Below are the code and all the weights of a small trained network. Each question names an input and a target symbol and asks about switching units off, where a switched-off unit gives its printed mean instead of its output.

import numpy as np


def w(rows, s, z=0):
    codes = np.array(rows[::2]) - 128.0
    scale = np.full(codes.shape[1], s)
    scale[-1] = z or s
    return codes * scale


def norm(h):
    return h / np.sqrt((h * h).mean(-1, keepdims=True) + 1e-5)


def f(y):
    return np.maximum(y, 0)


def softmax(a):
    e = np.exp(a - a.max(-1, keepdims=True))
    return e / e.sum(-1, keepdims=True)


def log_softmax(a):
    a = a - a.max(-1, keepdims=True)
    return a - np.log(np.exp(a).sum(-1, keepdims=True))


def net(x, mask):
    ids = ['ΘΛΨαβεμξσφω'.index(c) for c in x.split()]
    T = len(ids)
    res = E[ids] + P[:T]
    u = 0
    for l in range(2):
        r = norm(res)
        for j in range(2):
            rows = slice(3 * j, 3 * j + 3)
            q, k, v = (r @ M[l][rows].T for M in (Q, K, V))
            z = softmax(np.where(np.tri(T) > 0, q @ k.T / 3**0.5, -1e9)) @ v
            o = O[l][rows]
            res = res + np.where(mask[u + j], z, o[:, -1]) @ o[:, :-1]
        u += 2
        y = f(norm(res) @ A[l][:, :-1].T + A[l][:, -1])
        res = res + np.where(mask[u : u + 4], y, B[l][:, -1]) @ B[l][:, :-1]
        u += 4
    return log_softmax(norm(res)[-1] @ U[:, :-1].T + U[:, -1])


Q, K, V, O, A, B = {}, {}, {}, {}, {}, {}
E = w([
[75,42,99],'Θ',
[97,75,136],'Λ',
[76,47,104],'Ψ',
[59,39,125],'α',
[77,60,133],'β',
[72,108,115],'ε',
[23,124,82],'μ',
[159,224,222],'ξ',
[197,140,3],'σ',
[67,3,105],'φ',
[184,76,166],'ω',
],0.019)
P = w([
[58,2,69],'0',
[75,10,44],'1',
[75,62,85],'2',
[90,83,114],'3',
[95,113,142],'4',
[112,125,151],'5',
[126,137,171],'6',
[140,165,184],'7',
[157,105,176],'8',
],0.013)
Q[0] = w([
[253,150,30],'0.h1',
[149,115,190],'0.h1',
[148,45,115],'0.h1',
[146,115,137],'0.h2',
[126,102,125],'0.h2',
[123,131,146],'0.h2',
],0.029)
K[0] = w([
[2,119,180],'0.h1',
[170,177,93],'0.h1',
[118,145,63],'0.h1',
[118,151,123],'0.h2',
[129,149,139],'0.h2',
[108,119,126],'0.h2',
],0.032)
V[0] = w([
[141,134,100],'0.h1',
[46,115,168],'0.h1',
[104,178,97],'0.h1',
[254,65,214],'0.h2',
[176,211,95],'0.h2',
[72,181,230],'0.h2',
],0.051)
O[0] = w([
[155,102,133,154],'0.h1',
[57,171,72,119],'0.h1',
[177,124,71,117],'0.h1',
[30,134,254,76],'0.h2',
[176,206,133,13],'0.h2',
[32,145,42,5],'0.h2',
],0.053,0.027)
A[0] = w([
[100,74,106,106],'0.n1',
[127,232,169,3],'0.n2',
[42,52,93,78],'0.n3',
[170,254,107,49],'0.n4',
],0.036,0.0025)
B[0] = w([
[97,107,66,208],'0.n1',
[155,236,225,154],'0.n2',
[81,4,93,255],'0.n3',
[99,200,133,178],'0.n4',
],0.032,0.012)
Q[1] = w([
[147,135,131],'1.h1',
[129,134,113],'1.h1',
[143,108,141],'1.h1',
[170,2,134],'1.h2',
[157,220,37],'1.h2',
[141,10,120],'1.h2',
],0.033)
K[1] = w([
[137,152,132],'1.h1',
[139,112,128],'1.h1',
[122,167,123],'1.h1',
[135,1,144],'1.h2',
[32,121,56],'1.h2',
[100,26,154],'1.h2',
],0.037)
V[1] = w([
[93,98,253],'1.h1',
[177,107,207],'1.h1',
[249,113,160],'1.h1',
[156,138,155],'1.h2',
[123,119,137],'1.h2',
[87,178,93],'1.h2',
],0.029)
O[1] = w([
[178,138,53,156],'1.h1',
[94,145,77,191],'1.h1',
[4,145,105,222],'1.h1',
[100,115,116,134],'1.h2',
[143,132,132,143],'1.h2',
[178,96,139,11],'1.h2',
],0.04,0.013)
A[1] = w([
[130,252,143,253],'1.n1',
[129,177,140,48],'1.n2',
[40,97,224,145],'1.n3',
[186,158,42,102],'1.n4',
],0.03,0.0039)
B[1] = w([
[153,253,195,216],'1.n1',
[151,100,134,153],'1.n2',
[51,30,136,254],'1.n3',
[42,62,110,221],'1.n4',
],0.035,0.0097)
U = w([
[140,65,133,201],'Θ',
[135,145,148,245],'Λ',
[127,102,120,68],'Ψ',
[121,107,121,61],'α',
[124,106,125,49],'β',
[140,122,64,78],'ε',
[172,138,11,88],'μ',
[73,126,106,93],'ξ',
[227,141,178,149],'σ',
[122,111,129,45],'φ',
[67,81,246,67],'ω',
],0.013,0.011)

Each question gives the input, a string of symbols that net reads in full, and the target symbol t.
The units are the heads (3 rows each of Q, K, V and O) and the neurons (one row each of A and B). Each row of codes is followed by its name. A weight is (code - 128) times the scale printed after its matrix; where a second scale follows, it is the last column's (O, A, B and U).
mask holds one flag per unit, layer by layer, with each layer's heads first. A switched-off unit (its flag False) gives its mean, the last column of its rows in O or B, instead of its output. The means were averaged over made-up inputs and are rounded, as every weight is.
A unit's drop is (log p(t) with every unit on - log p(t) with that unit switched off) / (log p(t) with every unit on - log p(t) with every unit switched off).
The circuit of an input: a set's keep is (log p(t) with only the set's units on - log p(t) with every unit switched off) / (log p(t) with every unit on - log p(t) with every unit switched off). Starting from all 12 units, units are removed one at a time, each time the one whose removal leaves the highest keep (on an exact tie, the one counted first), for as long as the keep stays at least 0.8.
circuit, biggest first: the units of the circuit, biggest drop first
k most important neurons: the k neurons with the biggest drops, biggest first
top k neurons in layer l: the k neurons of layer l with the biggest drops, biggest first
heads that matter: for each layer, one digit per head in row order, 1 if its drop is at least 0.15 and else 0, layers parted by /
drop of u: that unit's drop, to one decimal
input σ ω σ σ Ψ, target σ: heads that matter	01 / 00
input ξ σ σ Ψ σ Θ, target σ: circuit, biggest first	[0.h1 1.h1]
input σ ξ Λ α σ α, target σ: heads that matter	11 / 10
input σ α σ ξ σ μ, target σ: circuit, biggest first	[0.h2]
input ξ σ σ σ ξ σ σ β, target σ: circuit, biggest first	[0.h1 0.n3]
input β σ σ σ ε σ σ α, target σ: heads that matter	10 / 00
input ω μ σ σ σ μ, target σ: heads that matter	10 / 00
input σ σ σ Θ, target σ: heads that matter	01 / 00
input ξ σ σ, target σ: circuit, biggest first	[0.h2 1.h1]
input σ Λ σ ξ, target σ: heads that matter	11 / 00
input ξ σ σ σ ε σ σ ω, target σ: heads that matter	10 / 00
input Ψ φ σ σ ω ω ε, target ω: heads that matter	11 / 00
input β μ Λ ω σ, target ω: circuit, biggest first	[0.h2 1.h1]
input σ σ σ σ, target σ: circuit, biggest first	[0.h2]
input σ Λ σ, target Λ: heads that matter	11 / 10
input μ μ ω Ψ Ψ Θ σ α σ, target Λ: heads that matter	11 / 00
input σ μ σ μ μ σ, target μ: heads that matter	01 / 00
input ξ σ ξ ω σ σ ε, target σ: circuit, biggest first	[0.h1 1.h1]
input σ ξ φ σ σ ω, target σ: top 2 neurons in layer 1	[1.n3 1.n4]
input ξ β σ σ μ ω σ φ, target σ: heads that matter	10 / 10
input Λ σ σ ξ, target σ: 3 most important neurons	[0.n3 1.n3 1.n4]
input μ ω σ Λ ω φ, target ω: circuit, biggest first	[0.h2]
input σ σ α α σ σ β, target σ: top 2 neurons in layer 1	[1.n3 1.n4]
input μ ω ω μ, target ω: drop of 0.h2	0.1
